(in the rows, 128 means zero)
Facts:
bradaku κ [vedu,skizen]
brokir κ [brogrom,lukor,stemus,sedri]
drarole κ [zutas,skota]
dratul κ [riskis]
dredru κ [pirulam,plifik,floklem]
drera κ [stevon,teba]
drezoso κ [taga,skeski,zuzen]
drova κ [zisir,lukor,gulu,skizen,gage]
fefis κ [floga]
fizupla κ [bribem]
fliskor κ [trodrekle,pogum]
flumugon κ [zuris,degan]
fudro κ [trikas,grilopom,stidan,degan]
geskek κ [testin]
gitre κ [netor,stomom]
kluskerus κ [taga,kanom,falok,degan,skizen]
kozuse κ [grigor,livun,sulis,plobri]
kupler κ [zisir,stobrul]
latumu κ [tapin,tirel,bribem]
mubuve κ [brogrom]
nomebal κ [kletrir,gralakla,kanom,gretru]
plebra κ [trodrekle,pogum,teba]
pogrodrin κ [rifer,vedu,forik]
rakon κ [fligrom,kadun]
ripliga κ [puflomen,gisen]
ruvak κ [pledrir,stevon]
sagal κ [sebitren,draner]
stibepan κ [sefluk,zovo,fleplok,vedu]
stodruzam κ [grefe,grunek,puflomen,grilopom]
tazu κ [taga,grigor,lupi]
todeklin κ [tubren,stobrul]
traplodri κ [ratro,zuzen,lupi]
tusko κ [pogum,netor,grilopom,skepul,gage]
varar κ [kanom]
viskim κ [sedri]
zefler κ [gratrar,gage]
zeflo κ [livun,flogron,stuno]
zifevik κ [lukor,riskis]
zopa κ [gralakla,pledrir,teba,skizen]
ψ c <- babroskar,brogrom,floklem,gralakla,gruplo,kadun,kanom,kletrir,labebro,nomebal,nudri,ratro,sedri,skikoru,skota,stomom,suvi,tona,tubren,vanozem,zovo,zutas
ψ a <- bradaku,dogrem,draner,dratul,drera,drova,drufa,dulini,flebrunur,floga,forik,gage,gratrar,grigor,klubatres,kogrukla,latumu,lukor,plebra,pledrir,pleni,plifik,plubrunu,pogrodrin,pogum,ripliga,sadri,skizen,stidan,stobrul,tadrek,teba,todeklin,trodrekle,varar,vedu,vezis,zuzen
ψ d <- bribem,brokir,drukle,gitre,lutrus,pirulam,riskis,ruvak,sagal,traplodri,trebrir,trikas,zuris
ψ e <- degan,fefis,fizupla,fligrom,fliskor,flogron,kozuse,kupler,mubuve,netor,sebitren,skepul,skeski,skople,stetrunen,stevon,stuno,tapin,zetrus,zifevik,zigris,zopa
ψ b <- drarole,drezoso,falok,fleplok,flumugon,geskek,grilopom,gulu,kloflor,kloplal,lupi,naskolom,puflomen,rakon,redral,sefluk,skaskin,stabom,stodruzam,sulis,taga,taklus,tazu,tirel,vaplol,zefler,zeflo
{babroskar,drarole,drukle,fizupla,geskek,grigor,gruplo,kletrir,kloflor,lukor,netor,nomebal,pleni,plifik,sadri,skople,stevon,stobrul,tadrek,tona,trikas,trodrekle,tubren,zovo} β g
{bradaku,bribem,brokir,drera,drezoso,dulini,flebrunur,fliskor,gage,gitre,gulu,klubatres,labebro,lupi,nudri,pirulam,pledrir,plubrunu,puflomen,ratro,riskis,sagal,sedri,skikoru,stidan,stomom,stuno,taga,tapin,teba,todeklin,vedu,vezis,zefler,zeflo,zutas,zuzen} β f
{brogrom,dratul,drova,falok,fligrom,kogrukla,latumu,pogrodrin,redral,ripliga,ruvak,suvi,taklus,tazu,zigris,zopa} β i
{degan,dogrem,fleplok,flogron,gralakla,gratrar,kanom,kozuse,lutrus,pogum,skeski,skota,trebrir,vanozem,zifevik} β k
{draner,fefis,floklem,grilopom,kadun,stodruzam,sulis,varar} β j
{drufa,floga,flumugon,forik,kloplal,kupler,mubuve,naskolom,plebra,rakon,sebitren,sefluk,skaskin,skepul,skizen,stabom,stetrunen,tirel,traplodri,vaplol,zetrus,zuris} β h
γ tusko <- babroskar,dulini,floklem,grigor,gruplo,sadri,sedri,skikoru,tona,trodrekle,zovo,zutas
γ stemus <- bradaku,dratul,fizupla,pleni,plifik,skople,tadrek
γ drogabar <- bribem,labebro,riskis,stomom
γ druplus <- brogrom,latumu,pogrodrin,puflomen,zopa,zuzen
γ fudro <- brokir,drezoso,drukle,fliskor,gitre,lupi,nudri
γ gisen <- degan,drufa,fleplok,flogron,kadun,kloplal,lutrus,skeski,stodruzam,trebrir,zifevik
γ grabra <- dogrem,falok,kupler,pledrir,stidan,zuris
γ zade <- draner,pirulam,taklus
γ gretru <- drarole,kletrir,klubatres,netor,plubrunu,teba,todeklin,varar,vezis
γ grefe <- drera,skaskin,skepul,skizen,stobrul
γ plobri <- drova,floga,lukor,plebra,sagal,sebitren
γ viskim <- fefis,kloflor,ripliga,stevon,suvi,tazu
γ trebom <- flebrunur,gage,grilopom,nomebal
γ zisir <- fligrom,gralakla,ruvak,zigris
γ livun <- flumugon,geskek
γ kluskerus <- forik,kogrukla,pogum,redral,stabom,stetrunen,stuno,taga,tapin,zefler,zeflo
γ grunek <- gratrar,kanom,kozuse,ratro,sefluk,skota,vaplol
γ dredru <- gulu,tubren
γ stibepan <- mubuve,rakon
γ testin <- naskolom,tirel,traplodri,vanozem,zetrus
γ rifer <- sulis,trikas,vedu
brogrom ε: zisir
brokir ε: kanom
draner ε: brokir
dratul ε: gitre
drogabar ε: kupler
druplus ε: floklem
fefis ε: vezis
floga ε: vedu
fudro ε: stabom
gage ε: kogrukla
gitre ε: gruplo
grabra ε: draner
grunek ε: tubren
gruplo ε: gage
kadun ε: druplus
kanom ε: tirel
kluskerus ε: plifik
kogrukla ε: netor
kupler ε: plebrir
lukor ε: drogabar
nomebal ε: zovo
pirulam ε: bribem
plebrir ε: trodrekle
plubrunu ε: riskis
rakon ε: drera
ratro ε: brogrom
stabom ε: fefis
stetrunen ε: gulu
stidan ε: fudro
stobrul ε: suvi
tapin ε: stidan
todeklin ε: grabra
tona ε: floga
trodrekle ε: vanozem
tubren ε: pirulam
vanozem ε: lutrus
varar ε: tusko
vezis ε: ratro
zisir ε: lukor
zovo ε: tapin

Known rows:
tirel: [153 122 131 118 147 156 120 102 151 133 109  80 150 168  77 123 117 126
 103 137 125 172 125 148 126 144 161  95 124 161]
testin: [110 218 171 164 151 145 115 125 181 108 129  85 161 175  45 127 151 108
 100 141 125 165 110 146 128 143 176 169 106 151]
pledrir: [122 136 128  97 120 135 125 107 132 122 135 140 135  97 102 143 105 105
 142 121 126 147 126 135 125 118 161 131 112 156]
zutas: [101 190 178 124 134 176 123 143 211 119 193  79 152 185  24  95 141 102
 132 119 109 216 135 169 133 144 200 155 113 169]
skaskin: [177 103 118 143 141 133 123 118 118 133 110 111 138 154 119 130 125 157
 118 131 128 128 125 125 141 147 118 106 141 121]
sedri: [124 130 151  82 103 138 122 132 145 126 137 134 127 103  96 144 128 111
 146 127 125 153 165 134 135 145 141 139 124 150]
viskim: [144 171 146 189 132 107 121 179 111 100 115 140 131 143 145 142 168 163
 129 150 129 100  99 111 146 146  90 168 143  73]
skepul: [151 103 146 100 140 152 129  74 144 134 111 107 116 127 110 131 102  98
 122 101 153 133 138 126 114 142 143 139 145 155]
zuzen: [118 134 129  92 116 129 121 106 141 123 131 141 140  91 107 147 102 100
 145 122 131 151 131 135 122 116 171 133 117 152]
plubrunu: [125 137 121 130 119 128 131 141 122 119 153 148 136 121 130 134 118 126
 154 127 117 136 114 122 127 114 139 138 135 114]
gretru: [131 177 158 117 124 124 112 104 146 120  83 132 143 102  96 164 137 103
 110 147 140 126 137 120 130 143 137 152 104 160]
teba: [120 135 125  97 122 134 120 106 139 123 134 141 145  94 110 147 105 103
 138 126 126 148 129 130 126 118 161 131 117 153]
floga: [168  40  99  64  79 103 134  73  71 138  68 166  97  47 177 169  82 118
 143 117 143  80 152  85 124 116 102  87 156 158]
fudro: [150 189 102 172 134  94 147 180 127 113 104 136 130 132 129 150 197 166
 131 128 111  96 120  97 103 121  86 167 157  83]
degan: [ 91 105 158 126 155 152 129  87 150 166 109  99 123  93 142 122 123  98
 122 102 162 128 151 130 113 132 134 129 109 167]
sefluk: [169  93 126 102 136 141 113  88 137 139  88  99 148 129  97 141 109 125
 107 135 135 146 147 131 128 148 143 101 124 165]
zuris: [155 107 109  98 120 136 125  91 133 122 134 118 120 110 101 125  64 123
 121 107 133 150 126 130 128 114 169  79 132 170]
stuno: [122 144 128  63 147 139 115  85 142 126 112 142 147 126 106 152 111  71
 122 131 141 134 139 132 118 132 148 178 118 136]
flogron: [ 89 110 159 126 155 156 132  75 149 168 111  99 123  96 139 117 120  94
 121 100 168 131 155 131 111 124 141 128 106 162]
sagal: [142 134  99 157 117 121 129 172 102 105 167 163 129 113 147 132 108 162
 161 129 111 126  96 117 139 110 124 116 149  78]

Rows:
No name comes twice in this set of rows, the named rows included.
[138 135 143 166 149 136 131 163 116 117 156 137 131 142 158 133 148 136
 149 123 137 114 105 110 131 134  96 181 152  61]  fliskor
[187 116  59 107 158 113 141 125 134 137  96 112 143 169 107 130 152 160
 101 125 104 125 144 119 103 108 116 123 158 118]  stabom

The same elements again, as new rows of numbers:
Known rows:
fefis: [107 176 150 118 126 128 119 140 131  79 103 214  84 151 158 131 160 106
 112 120 103 141 124 163 144 136 124 134 132  34  92 153 119 135 140 126
  90]
zisir: [140 153 137 147 139 113 127 125 119 127 142  91 137 110 107 114 107 129
 154 149 117 118 151 114 148 130 122 148 111 127 138 132 150 108 118 119
 149]
trodrekle: [144  99 146 119 122 146 129 132 126 146 124 125 125 133 137 147 123 126
 117 107 132  84 127 103 152 113 121 131 138 169 140 114 139 152 144 133
 131]
naskolom: [138 157 116 132 137 126 126 129 130 113 127 143 139 119 133 105 127 127
 154 137 129 125 139 105  95 118 119 131 125  96 149 139 127 109 126 132
 117]
tirel: [130 154 148 167 143 121 131 145 116  90 122 181 114 116 135 115 126 117
 160 133 116 149 127  59 122 101 124 133 136  65 129 138 141 107 153 126
 129]
zeflo: [126 112 121 124 121 128 108 121 136 129 109 152 126 132 113 116 140 126
 101 131 141 141 111 162 115 145 123 129 134 131 125 138 102 125 115 130
 118]
grigor: [151  96 139 122 127 148 132 134 122 148 125 115 125 135 130 149 121 126
 125 105 137 100 121 100 143 116 115 129 134 155 133 116 140 148 142 129
 124]
flogron: [122 123 153 118 135 120 152 132 121 134 139  94 133 124 143 134 130 120
 128 130 119 117 125 100 104 135 122 116 133 161 122 105 124 145 126 128
 147]
stevon: [148 107 153 119 136 133 139 133 122 139 115 106 128 132 120 125 121 118
 112 117 142 114 122 104 138 136 106 127 134 152 134 118 128 150 129 133
 124]
plobri: [142 147 135 152 141 112 128 129 116 131 144  83 142 108 107 113 109 128
 155 144 121 121 149 108 143 128 125 147 110 130 137 128 154 112 109 118
 151]
latumu: [ 91 162 149 130 108 124 112 132 134 102 136 181  97 142 145 146 157 126
 117 122  92 158 123 183 143 124 151 112 144  69  75 139 121 138 132 123
 126]
kadun: [135  74  76 129 132 135 164 117 131 175 148  56 178 126 153 138 103 147
 152 126 155 109 138 109  99 128 158 117 113 202 175  98 132 131 129 143
 129]
stemus: [141 151 134 148 139 112 131 126 120 128 146  90 143 114 106 110 108 130
 154 148 119 115 150 115 140 128 123 147 109 120 137 130 150 109 115 120
 149]
flebrunur: [124 110 135 114 122 136 127 128 131 135 123 128 123 143 137 142 130 130
 109 114 132 134 119 149 137 132 135 118 133 136 123 127 126 146 132 131
 120]
drezoso: [112 121 114 107 123 129 120 121 139 128 109 142 121 139 117 112 140 123
 104 129 135 118 115 154 120 142 125 131 135 136 121 137 107 126 114 131
 118]
taga: [137  85 141 152 130 129 130 130 120 140 119 133 131 111 102 126 130 128
 112 132 147 147 102 105 116 132 118 131 135 154 128 121 121 122 121 131
 144]
babroskar: [124  92 100 130 112 153 120 127 135 141 120 155 116 147 131 151 122 134
 132 107 142 117 116 123 161 115 145 133 128 133 124 128 139 122 141 128
 112]
pledrir: [132  97 142 122 129 137 140 132 123 143 130 108 127 133 126 149 120 133
 114 115 133 130 118 116 135 126 129 116 133 163 125 118 132 147 130 131
 132]
stidan: [136  98 135 123 132 137 145 134 121 144 131  94 127 133 126 151 123 129
 115 112 137 147 112 115 134 128 120 114 124 151 122 121 133 148 128 130
 133]
riskis: [128 101 137 126 135 123 131 128 123 134 110 109 128 123 103 111 123 118
 115 133 138 123 106  87 121 136 116 141 138 166 123 117 120 127 129 124
 139]

Rows:
No name comes twice in this set of rows, the named rows included.
[110 156 121 109 119 115 110 116 140 124 131 125 127 119 111 101 156 123
 118 146 116 130 123 162  93 142 124 132 138 140 105 130 101 116 104 121
 143]  ruvak
[121 151 130  95 125 123 122 121 138 124 125 121 123 134 141 127 155 125
 111 131 120 123 130 172 100 142 119 124 133 137 121 127 111 145 124 124
 118]  kozuse
[117 126 121 103 117 139 127 122 139 134 122 144 120 145 136 138 139 132
 101 114 133 116 129 190 131 141 133 117 126 127 124 136 113 140 111 136
 110]  todeklin
[135 118 145 107 131 132 130 129 128 126 106 129 121 140 127 123 124 123
 105 116 136 110 124 137 133 142 114 130 133 133 128 129 117 152 128 134
 113]  skople
[125 146 114 108 122 137 125 123 138 124 123 162 131 140 158 140 144 131
 120 123 128 122 135 174 118 135 130 119 122 109 139 137 117 141 132 138
  99]  varar
[138 174 108 109 135 120 116 122 138 107 117 149 141 122 130  91 140 123
 147 143 132 117 147 132  84 128 109 138 122  96 153 144 111 109 118 131
 110]  traplodri
[149 149 132 139 147 121 138 131 120 121 131 123 148 104 123  98 123 120
 160 143 136 116 141  68  86 121 107 137 124 124 152 127 131 106 134 130
 130]  zuris
[118 133 131 147 119 117 115 125 128 130 142 134 131 110 106 121 150 128
 119 147 124 165 113 148  97 131 128 118 135 138 108 121 113 115 119 119
 152]  redral
[135 109 144 147 127 129 131 133 120 139 142 119 141 116 135 152 134 136
 119 127 129 158 119 140 108 126 125 110 134 152 134 112 131 140 135 126
 140]  pogum
[139 175 111 106 127 132 119 125 141 108 126 141 145 135 161 127 133 138
 147 127 128 126 156 160 105 120 126 114 118  91 158 146 122 133 143 136
 101]  plebra
[128 113 133 112 131 129 128 124 130 127 103 139 116 131 100 102 130 117
 113 126 143 108 115 110 121 145 109 142 129 135 122 132 111 123 113 131
 121]  drukle
[126 134 139 134 114 125 116 127 129 133 149 124 128 121 129 154 144 140
 118 133 118 171 123 168 113 128 129 101 132 137 117 120 121 134 131 123
 148]  kogrukla
[116 101  80 120 114 148 130 123 139 136 120 153 115 153 130 146 127 136
 123 113 145 145 119 166 155 137 144 121 105 102 119 147 126 116 129 138
  95]  nomebal
[123 156 110 124 140 122 140 129 134 112 125 138 136 125 141 105 121 127
 161 137 124 121 147 100 103 122 127 126 123  95 149 137 121 108 132 136
 121]  kloplal
[168 140 135 149 137 130 135 135 119 122 143 129 151 109 142 142 116 138
 155 129 136 154 143 112  99 112 119 109 120 113 167 126 142 130 156 133
 126]  forik

The same elements again, as new rows of numbers:
Known rows:
stetrunen: [156 156 183 109 148 157 146 121  95 133 114  79 102  53 130]
gulu: [121 145 163 114 165 158 134 128 122 123 117  94 158  61 155]
stevon: [147 144 172  97 158 145 119 142 116 153 115  97 135  67 121]
mubuve: [135 148 190 127 147 158 135 119  94 126 107  81  91  61 132]
gisen: [141 132 147 118 165 174 137 151 113  85 115 110 133  64 116]
trebrir: [121 115 148 110 147 153 127 128 123 116 116 129 112  68 110]
stabom: [146 145 163 122 137 173 131  95 132 118 119 108 109  58 137]
kogrukla: [159 123 165  94 153 139 127 111  99  87 130  96 121  36 100]
gage: [160 127 150 104 160 142 124 137 115 100 132  98 129  46  95]
skepul: [154 158 168 117 165 157 137 143 108 139 114  84 121  55 126]
grefe: [139 158 168 119 165 173 131 144 111 112 111  78 148  64 148]
skaskin: [126 124 148 124 149 176 139 117 121 111 119 107 115  57 135]
teba: [161 130 148 100 171 155 136 136 113 104 116 110 117  48 100]
kletrir: [126 115 142  95 143 161 121 130 138 125 125 123 136  67 126]
pleni: [143 115 157  95 147 155 111 127 117 128 111 118 107  67 103]
kanom: [129 113 140  99 162 177 138 127 130 116 108 124 123  65 135]
grilopom: [122 148 164 112 167 149 134 128 123 115 119  92 161  55 153]
tapin: [199 142 155  93 162 142 127 110 119 114 106 114 118  49 106]
pledrir: [162 130 149 100 174 154 129 137 117 103 118 112 118  45 104]
lukor: [139 174 183  98 153 153 106 149 120 167 108 115 147  55 133]

Rows:
No name comes twice in this set of rows, the named rows included.
[ 83 122 174 134 150 198 143  98 123  99 139  77  84  57 117]  rakon
[130 172 196 125 149 161 126 133  98 149 103  97 104  43 142]  kupler
[166 159 173  96 166 151 137 130 100 128 118  85 133  43 126]  stuno
[121 102 153 115 141 148  98 125 139 135 130  96 136  61 124]  gruplo
[126 137 192 141 163 170 116 130 104 112  98  69 115  65 165]  tusko
[104 162 179 112 146 150 124 142 117 150 113 123 142  68 144]  lutrus
[117 115 134 107 149 157 134 132 137 116 128 130 141  66 118]  fleplok
[132 109 152 125 169 156 119 119 132 108 113 101 123  48 140]  skikoru
[144 144 180 106 176 142 127 122 100 108 108  90 131  50 127]  zigris

